Below are the code and all the weights of a small trained network. Each question names an input and a class and asks about switching units off, where a switched-off unit gives its printed mean instead of its output.

import numpy as np


def w(rows, s, z=0):
    codes = np.array(rows[::2]) - 128.0
    scale = np.full(codes.shape[1], s)
    scale[-1] = z or s
    return codes * scale


def norm(h):
    return h / np.sqrt((h * h).mean(-1, keepdims=True) + 1e-5)


def f(y):
    return y / 2 * (1 + np.tanh(0.7978845608 * (y + 0.044715 * y**3)))


def log_softmax(a):
    a = a - a.max(-1, keepdims=True)
    return a - np.log(np.exp(a).sum(-1, keepdims=True))


def net(x, mask):
    res = np.array(x, float).reshape(1, 2) / 4 @ E
    u = 0
    for l in range(3):
        y = f(norm(res) @ A[l][:, :-1].T + A[l][:, -1])
        res = res + np.where(mask[u : u + 13], y, B[l][:, -1]) @ B[l][:, :-1]
        u += 13
    return log_softmax(norm(res)[-1] @ U[:, :-1].T + U[:, -1])


A, B = {}, {}
E = w([
[146,158,230,9],'x0',
[57,131,48,57],'x1',
],0.0012)
A[0] = w([
[175,139,39,161,25],'L0N1',
[130,167,236,7,197],'L0N2',
[134,118,185,78,201],'L0N3',
[159,215,110,129,89],'L0N4',
[224,160,193,193,208],'L0N5',
[114,114,131,122,118],'L0N6',
[93,114,153,144,103],'L0N7',
[132,128,58,69,115],'L0N8',
[143,32,26,229,56],'L0N9',
[167,197,139,175,209],'L0N10',
[124,65,91,156,245],'L0N11',
[47,77,77,47,110],'L0N12',
[73,81,125,195,66],'L0N13',
],0.002,0.0013)
B[0] = w([
[161,146,130,85,94],'L0N1',
[144,203,2,145,250],'L0N2',
[127,160,27,166,188],'L0N3',
[121,90,148,129,106],'L0N4',
[21,125,91,112,217],'L0N5',
[121,131,143,143,122],'L0N6',
[147,113,125,117,114],'L0N7',
[69,113,193,189,134],'L0N8',
[181,207,90,63,172],'L0N9',
[67,170,103,133,187],'L0N10',
[83,235,70,108,219],'L0N11',
[84,140,186,204,152],'L0N12',
[179,161,108,74,111],'L0N13',
],0.0016,0.0011)
A[1] = w([
[116,239,111,114,106],'L1N1',
[77,176,117,188,116],'L1N2',
[251,122,215,191,15],'L1N3',
[81,26,90,218,123],'L1N4',
[237,112,204,194,56],'L1N5',
[172,150,229,9,3],'L1N6',
[134,138,203,87,103],'L1N7',
[98,51,165,44,161],'L1N8',
[129,134,161,124,192],'L1N9',
[87,208,95,92,155],'L1N10',
[253,122,248,200,41],'L1N11',
[155,209,157,152,96],'L1N12',
[149,153,233,17,1],'L1N13',
],0.0026,0.00064)
B[1] = w([
[130,38,136,90,229],'L1N1',
[199,104,111,118,205],'L1N2',
[44,116,114,80,110],'L1N3',
[187,204,160,125,161],'L1N4',
[65,130,83,94,108],'L1N5',
[196,161,38,204,137],'L1N6',
[123,116,79,204,109],'L1N7',
[93,146,122,250,97],'L1N8',
[123,102,108,177,134],'L1N9',
[133,71,201,166,250],'L1N10',
[22,92,162,90,130],'L1N11',
[124,94,87,120,162],'L1N12',
[186,168,50,212,135],'L1N13',
],0.0021,0.0011)
A[2] = w([
[147,71,166,121,133],'L2N1',
[124,154,175,100,123],'L2N2',
[151,182,115,124,97],'L2N3',
[138,155,140,131,74],'L2N4',
[161,127,130,131,1],'L2N5',
[170,171,86,148,87],'L2N6',
[140,117,164,162,243],'L2N7',
[120,164,145,114,238],'L2N8',
[149,105,116,61,213],'L2N9',
[1,137,149,108,107],'L2N10',
[57,122,107,154,176],'L2N11',
[102,129,109,118,110],'L2N12',
[32,151,157,152,81],'L2N13',
],0.0049,0.00078)
B[2] = w([
[171,72,41,76,134],'L2N1',
[151,110,63,139,126],'L2N2',
[144,115,107,202,167],'L2N3',
[94,120,68,139,112],'L2N4',
[58,166,98,106,106],'L2N5',
[162,209,106,253,221],'L2N6',
[119,69,107,113,134],'L2N7',
[137,75,75,173,165],'L2N8',
[95,25,166,164,226],'L2N9',
[37,105,210,251,246],'L2N10',
[177,82,201,92,188],'L2N11',
[169,124,181,133,147],'L2N12',
[24,55,149,173,160],'L2N13',
],0.0021,0.0013)
U = w([
[220,243,57,220,192],'0',
[17,65,230,190,177],'1',
[214,19,78,2,146],'2',
[120,216,181,6,4],'3',
[120,220,181,20,2],'4',
],0.0085,0.0071)

Each question gives the input, the list of numbers given to net, and the class t.
The units are the neurons (one row each of A and B). Each row of codes is followed by its name. A weight is (code - 128) times the scale printed after its matrix; where a second scale follows, it is the last column's (A, B and U).
mask holds one flag per neuron, layer by layer. A switched-off neuron (its flag False) gives its mean, the last column of its row in B, instead of its output. The means were averaged over made-up inputs and are rounded, as every weight is.
A unit's drop is (log p(t) with every unit on - log p(t) with that unit switched off) / (log p(t) with every unit on - log p(t) with every unit switched off).
The circuit of an input: a set's keep is (log p(t) with only the set's units on - log p(t) with every unit switched off) / (log p(t) with every unit on - log p(t) with every unit switched off). Starting from the 12 units with the biggest drops (on a tie, the unit counted first), units are removed one at a time, each time the one whose removal leaves the highest keep (on an exact tie, the one counted first), for as long as the keep stays at least 0.8.
circuit, biggest first: the units of the circuit, biggest drop first
unit that matters most: the unit with the biggest drop
top k neurons: the k neurons with the biggest drops, biggest first
k most important neurons of layer l: the k neurons of layer l with the biggest drops, biggest first
drop when u is switched off: that unit's drop, to one decimal
input [7,-6], class 0: circuit, biggest first : [L1N6 L1N13]
input [4,-1], class 0: circuit, biggest first : [L1N6]
input [-5,-7], class 1: top 2 neurons : [L1N11 L0N2]
input [3,-3], class 2: circuit, biggest first : [L0N2 L1N1 L1N4 L2N10]
input [8,6], class 0: top 2 neurons : [L1N13 L1N6]
input [-2,-3], class 2: top 2 neurons : [L0N5 L0N10]
input [-6,-8], class 1: 2 most important neurons of layer 0 : [L0N2 L0N3]
input [-3,2], class 2: 2 most important neurons of layer 2 : [L2N10 L2N9]
input [-3,3], class 2: top 4 neurons : [L1N13 L1N6 L0N2 L0N5]
input [4,3], class 0: top 3 neurons : [L1N11 L1N13 L0N5]
input [-3,-3], class 2: 4 most important neurons of layer 0 : [L0N2 L0N5 L0N3 L0N9]
input [0,3], class 2: 2 most important neurons of layer 0 : [L0N5 L0N10]
input [2,3], class 2: top 2 neurons : [L0N5 L1N11]
input [8,-5], class 0: unit that matters most : L1N6
input [-1,3], class 2: top 3 neurons : [L0N5 L1N11 L1N3]
input [-3,1], class 2: top 3 neurons : [L0N2 L1N13 L1N6]
input [-4,-6], class 1: top 2 neurons : [L0N2 L1N11]
input [-1,8], class 1: drop when L2N10 is switched off : 0.1
input [2,-2], class 2: drop when L0N2 is switched off : 0.9
input [1,6], class 1: top neuron : [L2N10]
input [-4,-7], class 1: drop when L1N11 is switched off : 0.2
